Below are the code and all the weights of a small trained network. Each question names an input and a class and asks about switching units off, where a switched-off unit gives its printed mean instead of its output.

import numpy as np


def w(rows, s, z=0):
    codes = np.array(rows[::2]) - 128.0
    scale = np.full(codes.shape[1], s)
    scale[-1] = z or s
    return codes * scale


def f(y):
    return y / 2 * (1 + np.tanh(0.7978845608 * (y + 0.044715 * y**3)))


def log_softmax(a):
    a = a - a.max(-1, keepdims=True)
    return a - np.log(np.exp(a).sum(-1, keepdims=True))


def net(x, mask):
    res = np.array(x, float).reshape(1, 5) / 4 @ E
    y = f(res @ A[0][:, :-1].T + A[0][:, -1])
    res = res + np.where(mask, y, B[0][:, -1]) @ B[0][:, :-1]
    return log_softmax(res[-1] @ U[:, :-1].T + U[:, -1])


A, B = {}, {}
E = w([
[182,177,131,120,145,182,161,126,169,201,51,90],'x0',
[101,6,47,149,135,127,48,117,2,85,81,159],'x1',
[208,64,110,170,11,128,180,211,116,105,112,63],'x2',
[123,132,76,128,212,196,108,233,144,164,60,93],'x3',
[69,200,150,192,123,126,83,72,190,168,23,126],'x4',
],0.0095)
A[0] = w([
[76,67,46,168,44,155,78,72,79,142,22,71,178],'neuron 0',
[87,116,156,49,68,71,109,40,4,12,209,222,217],'neuron 1',
[154,117,219,133,128,75,163,141,167,136,153,99,159],'neuron 2',
[138,205,182,106,3,205,200,212,202,230,191,110,232],'neuron 3',
[56,74,103,207,203,221,27,166,86,156,118,149,251],'neuron 4',
[103,153,26,205,163,129,50,104,153,197,84,183,206],'neuron 5',
[196,59,61,125,111,165,182,232,68,170,158,69,226],'neuron 6',
[76,132,254,173,123,80,212,74,133,116,142,188,253],'neuron 7',
[131,77,57,123,88,218,126,193,73,82,144,58,204],'neuron 8',
[216,75,22,84,108,138,145,230,118,139,110,131,130],'neuron 9',
],0.0071,0.0026)
B[0] = w([
[144,100,193,166,129,125,225,136,58,152,116,157,210],'neuron 0',
[111,9,75,76,135,100,126,66,166,121,181,135,247],'neuron 1',
[85,119,105,129,93,166,180,80,154,98,154,145,171],'neuron 2',
[129,167,118,161,60,201,124,110,138,130,132,154,246],'neuron 3',
[129,108,144,107,177,106,112,169,77,123,106,150,235],'neuron 4',
[155,117,167,126,194,84,166,137,148,163,114,133,209],'neuron 5',
[144,116,127,92,145,202,138,149,106,98,71,128,231],'neuron 6',
[171,139,145,122,112,149,127,89,138,165,164,86,197],'neuron 7',
[112,80,106,98,117,174,177,161,33,64,118,78,214],'neuron 8',
[107,126,128,74,93,147,145,146,91,96,79,56,210],'neuron 9',
],0.012,0.014)
U = w([
[122,241,154,192,51,228,108,84,229,160,166,117,114],'0',
[114,49,91,91,91,63,100,52,171,118,220,94,156],'1',
[142,180,147,95,160,120,52,163,206,254,51,124,222],'2',
[36,60,99,114,105,30,37,204,96,39,193,161,2],'3',
[121,88,104,66,84,216,117,184,90,44,75,14,139],'4',
[144,83,213,216,98,40,154,148,78,149,117,155,80],'5',
],0.0089,0.0018)

Each question gives the input, the list of numbers given to net, and the class t.
The units are the neurons (one row each of A and B). Each row of codes is followed by its name. A weight is (code - 128) times the scale printed after its matrix; where a second scale follows, it is the last column's (A, B and U).
mask holds one flag per neuron, in row order. A switched-off neuron (its flag False) gives its mean, the last column of its row in B, instead of its output. The means were averaged over made-up inputs and are rounded, as every weight is.
A unit's drop is (log p(t) with every unit on - log p(t) with that unit switched off) / (log p(t) with every unit on - log p(t) with every unit switched off).
The circuit of an input: a set's keep is (log p(t) with only the set's units on - log p(t) with every unit switched off) / (log p(t) with every unit on - log p(t) with every unit switched off). Starting from all 10 units, units are removed one at a time, each time the one whose removal leaves the highest keep (on an exact tie, the one counted first), for as long as the keep stays at least 0.8.
units of the circuit, in order: the units of the circuit, biggest drop first
unit that matters most: the unit with the biggest drop
top k neurons: the k neurons with the biggest drops, biggest first
drop when u is switched off: that unit's drop, to one decimal
input [3,6,-6,-8,1], class 1: unit that matters most -> neuron 1
input [2,-8,-5,8,-8], class 0: units of the circuit, in order -> (neuron 3; neuron 8)
input [5,8,-2,-4,-3], class 3: units of the circuit, in order -> (neuron 1; neuron 7; neuron 3)
input [-6,-6,-7,4,1], class 2: top 2 neurons -> (neuron 3; neuron 1)
input [4,-1,3,6,5], class 2: top 2 neurons -> (neuron 8; neuron 5)
input [1,5,-6,-1,2], class 5: top 2 neurons -> (neuron 5; neuron 0)
input [-1,2,3,5,5], class 5: top 2 neurons -> (neuron 0; neuron 5)
input [-5,5,-8,-4,-8], class 1: drop when neuron 1 is switched off -> 1.0
input [-6,0,1,8,4], class 5: drop when neuron 1 is switched off -> 0.1
input [-8,-7,1,1,-7], class 1: drop when neuron 9 is switched off -> 0.1
